Here is a tiny trained network, its code and every weight. The questions are about switching its units off for an input and a target symbol, where a switched-off unit gives its printed mean instead of its output.

import numpy as np


def w(rows, s, z=0):
    codes = np.array(rows[::2]) - 128.0
    scale = np.full(codes.shape[1], s)
    scale[-1] = z or s
    return codes * scale


def norm(h):
    return h / np.sqrt((h * h).mean(-1, keepdims=True) + 1e-5)


def f(y):
    return y / 2 * (1 + np.tanh(0.7978845608 * (y + 0.044715 * y**3)))


def softmax(a):
    e = np.exp(a - a.max(-1, keepdims=True))
    return e / e.sum(-1, keepdims=True)


def log_softmax(a):
    a = a - a.max(-1, keepdims=True)
    return a - np.log(np.exp(a).sum(-1, keepdims=True))


def net(x, mask):
    ids = ['ΔΛαβγεζθπτ'.index(c) for c in x.split()]
    T = len(ids)
    res = E[ids] + P[:T]
    q, k, v = (norm(res) @ M[0].T for M in (Q, K, V))
    z = softmax(np.where(np.tri(T) > 0, q @ k.T / 2**0.5, -1e9)) @ v
    res = res + np.where(mask[0], z, O[0][:, -1]) @ O[0][:, :-1]
    y = f(norm(res) @ A[0][:, :-1].T + A[0][:, -1])
    res = res + np.where(mask[1:9], y, B[0][:, -1]) @ B[0][:, :-1]
    return log_softmax(norm(res)[-1] @ U[:, :-1].T + U[:, -1])


Q, K, V, O, A, B = {}, {}, {}, {}, {}, {}
E = w([
[191,53,85,116,159,148],'Δ',
[131,90,122,145,62,109],'Λ',
[173,103,83,51,186,198],'α',
[205,70,79,99,61,98],'β',
[118,173,114,51,88,130],'γ',
[105,24,132,251,92,107],'ε',
[137,65,98,95,53,87],'ζ',
[121,168,91,177,118,154],'θ',
[50,117,81,24,151,170],'π',
[117,174,67,110,178,57],'τ',
],0.02)
P = w([
[209,147,123,7,118,178],'0',
[177,61,71,122,141,170],'1',
[163,178,177,38,69,144],'2',
[149,59,51,135,118,161],'3',
[133,204,191,72,104,145],'4',
[135,72,46,157,96,144],'5',
[113,206,194,106,104,130],'6',
[116,83,36,174,71,134],'7',
[88,216,201,131,97,121],'8',
[89,97,27,181,55,130],'9',
[70,214,194,153,81,104],'10',
[65,101,22,166,11,120],'11',
[80,205,194,149,92,117],'12',
],0.011)
Q[0] = w([
[182,104,252,104,184,111],'h0',
[115,103,91,113,175,166],'h0',
],0.021)
K[0] = w([
[251,103,168,109,142,162],'h0',
[128,172,123,120,201,155],'h0',
],0.021)
V[0] = w([
[113,251,2,184,144,42],'h0',
[172,222,94,223,61,250],'h0',
],0.0083)
O[0] = w([
[133,31,184,108,179,101,254],'h0',
[234,76,173,123,68,248,207],'h0',
],0.012,0.0099)
A[0] = w([
[115,135,155,229,152,159,136],'n0',
[1,186,110,161,103,153,182],'n1',
[84,72,161,173,108,118,220],'n2',
[203,202,145,108,56,134,243],'n3',
[168,171,188,98,77,111,94],'n4',
[128,66,45,153,100,107,8],'n5',
[151,161,179,55,228,75,252],'n6',
[74,148,147,72,37,183,93],'n7',
],0.011,0.0034)
B[0] = w([
[6,143,186,110,84,83,162],'n0',
[138,2,143,83,107,195,156],'n1',
[145,171,132,155,205,140,225],'n2',
[133,116,130,172,223,68,254],'n3',
[163,53,131,49,189,68,167],'n4',
[86,210,165,5,141,132,154],'n5',
[97,85,214,208,128,182,219],'n6',
[81,160,215,186,38,183,197],'n7',
],0.0092,0.0069)
U = w([
[135,162,65,190,143,110,208],'Δ',
[141,166,143,197,61,60,150],'Λ',
[108,196,123,115,166,190,7],'α',
[180,127,120,112,115,40,4],'β',
[116,187,206,45,118,121,30],'γ',
[45,143,93,218,65,128,113],'ε',
[81,125,120,95,58,60,108],'ζ',
[165,48,132,161,81,180,127],'θ',
[7,117,85,91,107,190,128],'π',
[72,77,134,102,210,76,178],'τ',
],0.013,0.0026)

Each question gives the input, a string of symbols that net reads in full, and the target symbol t.
The units are the heads (2 rows each of Q, K, V and O) and the neurons (one row each of A and B). Each row of codes is followed by its name. A weight is (code - 128) times the scale printed after its matrix; where a second scale follows, it is the last column's (O, A, B and U).
mask holds one flag per unit, heads first, then neurons. A switched-off unit (its flag False) gives its mean, the last column of its rows in O or B, instead of its output. The means were averaged over made-up inputs and are rounded, as every weight is.
A unit's drop is (log p(t) with every unit on - log p(t) with that unit switched off) / (log p(t) with every unit on - log p(t) with every unit switched off).
The circuit of an input: a set's keep is (log p(t) with only the set's units on - log p(t) with every unit switched off) / (log p(t) with every unit on - log p(t) with every unit switched off). Starting from all 9 units, units are removed one at a time, each time the one whose removal leaves the highest keep (on an exact tie, the one counted first), for as long as the keep stays at least 0.8.
circuit, biggest first: the units of the circuit, biggest drop first
top k neurons: the k neurons with the biggest drops, biggest first
drop when u is switched off: that unit's drop, to one decimal
input ε θ π θ π Δ γ γ, target γ: top 2 neurons -> (n5 n6)
input τ γ π ε, target π: top neuron -> (n5)
input τ γ θ Λ β, target β: top 2 neurons -> (n3 n4)
input θ θ α Δ β Λ π Δ, target π: circuit, biggest first -> (h0 n5)
input θ τ θ π θ, target π: circuit, biggest first -> (h0 n1)
input θ Λ τ θ ε ε τ θ τ θ τ, target θ: top 2 neurons -> (n6 n3)
input τ ζ π, target π: top 2 neurons -> (n3 n4)
input θ α Λ γ γ Δ π ζ, target π: top 4 neurons -> (n5 n1 n3 n4)
input θ θ π Λ, target π: top 2 neurons -> (n5 n1)
input π τ Λ, target Λ: top 3 neurons -> (n7 n3 n6)
input γ θ θ τ γ θ π α, target π: top 2 neurons -> (n3 n2)
input θ θ Δ θ ζ θ ζ τ θ Δ θ τ β, target β: top 2 neurons -> (n0 n6)
input τ θ τ γ Λ β θ π Δ θ α, target α: drop when n3 is switched off -> 0.2
input θ θ β ε β θ τ ζ ε θ τ π, target τ: drop when h0 is switched off -> 2.8
input θ θ Λ γ τ Δ τ ζ, target τ: drop when h0 is switched off -> 1.0
input θ τ τ θ θ ε θ θ Λ θ τ, target θ: circuit, biggest first -> (n6)
input θ τ Λ θ θ π ζ Δ τ α, target τ: drop when h0 is switched off -> 1.5
